Here is a tiny trained network, its code and every weight. The questions are about switching its units off for an input and a class, where a switched-off unit gives its printed mean instead of its output.

import numpy as np


def w(rows, s, z=0):
    codes = np.array(rows[::2]) - 128.0
    scale = np.full(codes.shape[1], s)
    scale[-1] = z or s
    return codes * scale


def norm(h):
    return h / np.sqrt((h * h).mean(-1, keepdims=True) + 1e-5)


def f(y):
    return np.maximum(y, 0)


def log_softmax(a):
    a = a - a.max(-1, keepdims=True)
    return a - np.log(np.exp(a).sum(-1, keepdims=True))


def net(x, mask):
    res = np.array(x, float).reshape(1, 8) / 4 @ E
    u = 0
    for l in range(2):
        y = f(norm(res) @ A[l][:, :-1].T + A[l][:, -1])
        res = res + np.where(mask[u : u + 11], y, B[l][:, -1]) @ B[l][:, :-1]
        u += 11
    return log_softmax(norm(res)[-1] @ U[:, :-1].T + U[:, -1])


A, B = {}, {}
E = w([
[133,125,129,128,129,127],'x0',
[132,121,128,124,128,126],'x1',
[126,136,131,132,124,133],'x2',
[68,69,154,123,2,141],'x3',
[197,123,23,152,55,113],'x4',
[48,44,147,196,150,85],'x5',
[127,132,130,129,125,129],'x6',
[128,126,127,128,131,129],'x7',
],0.0058)
A[0] = w([
[143,113,67,217,153,126,3],'0.n0',
[151,100,49,167,60,133,86],'0.n1',
[181,100,74,96,200,79,176],'0.n2',
[110,159,216,164,224,143,140],'0.n3',
[88,74,98,254,186,99,103],'0.n4',
[138,128,95,204,160,111,18],'0.n5',
[177,193,54,148,131,60,107],'0.n6',
[54,177,215,122,91,192,213],'0.n7',
[132,93,173,250,136,35,174],'0.n8',
[145,165,106,129,217,140,235],'0.n9',
[205,125,114,233,113,129,80],'0.n10',
],0.0062,0.0052)
B[0] = w([
[86,163,90,43,135,204,142],'0.n0',
[139,97,173,175,122,87,174],'0.n1',
[149,128,119,144,83,181,212],'0.n2',
[138,128,145,145,136,39,228],'0.n3',
[52,95,83,100,135,177,196],'0.n4',
[56,17,119,73,208,216,137],'0.n5',
[131,141,48,109,101,209,190],'0.n6',
[165,90,115,82,166,111,245],'0.n7',
[3,79,84,141,58,186,214],'0.n8',
[198,115,145,180,74,136,254],'0.n9',
[98,82,37,96,180,163,158],'0.n10',
],0.0067,0.0062)
A[1] = w([
[125,66,185,104,82,94,63],'1.n0',
[121,109,108,175,223,128,100],'1.n1',
[69,115,144,208,86,105,56],'1.n2',
[131,98,146,152,47,111,170],'1.n3',
[254,138,102,135,98,105,254],'1.n4',
[146,106,156,57,135,153,57],'1.n5',
[77,112,101,229,131,94,132],'1.n6',
[94,96,145,116,37,114,159],'1.n7',
[50,61,171,243,147,98,130],'1.n8',
[51,99,86,57,71,120,208],'1.n9',
[136,73,188,3,68,148,59],'1.n10',
],0.0084,0.0033)
B[1] = w([
[120,124,60,65,100,189,180],'1.n0',
[65,60,18,115,93,204,154],'1.n1',
[204,151,74,96,125,155,172],'1.n2',
[163,192,147,163,205,100,184],'1.n3',
[48,113,204,153,168,53,255],'1.n4',
[82,83,86,207,60,172,154],'1.n5',
[167,68,77,103,14,199,186],'1.n6',
[195,145,207,176,240,124,204],'1.n7',
[235,255,125,211,114,72,230],'1.n8',
[114,170,207,62,172,68,240],'1.n9',
[71,79,54,76,104,204,198],'1.n10',
],0.0069,0.0077)
U = w([
[94,184,240,86,212,25,19],'0',
[187,213,38,227,75,112,39],'1',
[2,65,24,23,88,212,250],'2',
],0.0088,0.0021)

Each question gives the input, the list of numbers given to net, and the class t.
The units are the neurons (one row each of A and B). Each row of codes is followed by its name. A weight is (code - 128) times the scale printed after its matrix; where a second scale follows, it is the last column's (A, B and U).
mask holds one flag per neuron, layer by layer. A switched-off neuron (its flag False) gives its mean, the last column of its row in B, instead of its output. The means were averaged over made-up inputs and are rounded, as every weight is.
A unit's drop is (log p(t) with every unit on - log p(t) with that unit switched off) / (log p(t) with every unit on - log p(t) with every unit switched off).
The circuit of an input: a set's keep is (log p(t) with only the set's units on - log p(t) with every unit switched off) / (log p(t) with every unit on - log p(t) with every unit switched off). Starting from the 12 units with the biggest drops (on a tie, the unit counted first), units are removed one at a time, each time the one whose removal leaves the highest keep (on an exact tie, the one counted first), for as long as the keep stays at least 0.8.
circuit, biggest first: the units of the circuit, biggest drop first
k most important neurons: the k neurons with the biggest drops, biggest first
top k neurons in layer l: the k neurons of layer l with the biggest drops, biggest first
drop of u: that unit's drop, to one decimal
input [6,5,1,-4,7,2,3,2], class 2: 2 most important neurons : 1.n8, 0.n10
input [7,-4,1,0,8,2,2,-5], class 2: circuit, biggest first : 1.n8
input [-7,1,-4,4,4,4,-6,-5], class 1: top 2 neurons in layer 1 : 1.n4, 1.n6
input [-7,-7,4,8,-4,2,8,2], class 0: 4 most important neurons : 1.n7, 1.n9, 1.n8, 1.n3
input [5,-6,-2,1,-3,-7,2,6], class 2: top 2 neurons in layer 1 : 1.n8, 1.n10
input [6,-7,-6,8,-4,8,4,-7], class 0: circuit, biggest first : 1.n9, 1.n8
input [0,3,-4,8,3,-5,-4,-7], class 0: top 2 neurons in layer 1 : 1.n7, 1.n3
input [6,-5,3,-5,1,6,7,4], class 2: 3 most important neurons : 0.n4, 0.n5, 0.n0
input [3,5,-4,7,-3,2,5,-8], class 0: 3 most important neurons : 1.n7, 1.n9, 1.n8
input [-2,3,3,6,-2,4,-3,1], class 0: top 3 neurons in layer 1 : 1.n9, 1.n7, 1.n8
input [-5,3,7,0,-6,8,8,8], class 1: top 4 neurons in layer 1 : 1.n8, 1.n4, 1.n6, 1.n2
input [-2,-4,-2,4,1,3,-4,-5], class 1: 2 most important neurons : 1.n8, 1.n4
input [3,6,1,-8,-1,2,-4,7], class 1: top 2 neurons in layer 0 : 0.n9, 0.n7
input [-5,4,0,4,1,8,-6,5], class 1: top 3 neurons in layer 1 : 1.n8, 1.n4, 1.n6
input [-6,2,-2,5,-2,1,3,7], class 0: 3 most important neurons : 1.n9, 1.n7, 1.n6
input [8,-3,-2,2,-1,-6,-7,-5], class 2: most important neuron : 1.n10
input [-6,4,-5,3,3,5,5,6], class 1: top 2 neurons in layer 1 : 1.n8, 1.n4
input [3,2,-6,0,8,6,-7,6], class 2: top 4 neurons in layer 0 : 0.n10, 0.n4, 0.n0, 0.n9
input [8,3,1,-7,-1,3,6,6], class 1: 2 most important neurons : 1.n8, 0.n9
input [-8,-4,8,8,3,-2,6,5], class 0: most important neuron : 1.n7
input [-8,6,2,1,-6,-4,3,-4], class 2: drop of 1.n8 : 0.2
input [-4,-6,-4,2,-8,-7,-1,2], class 2: drop of 1.n9 : 0.1
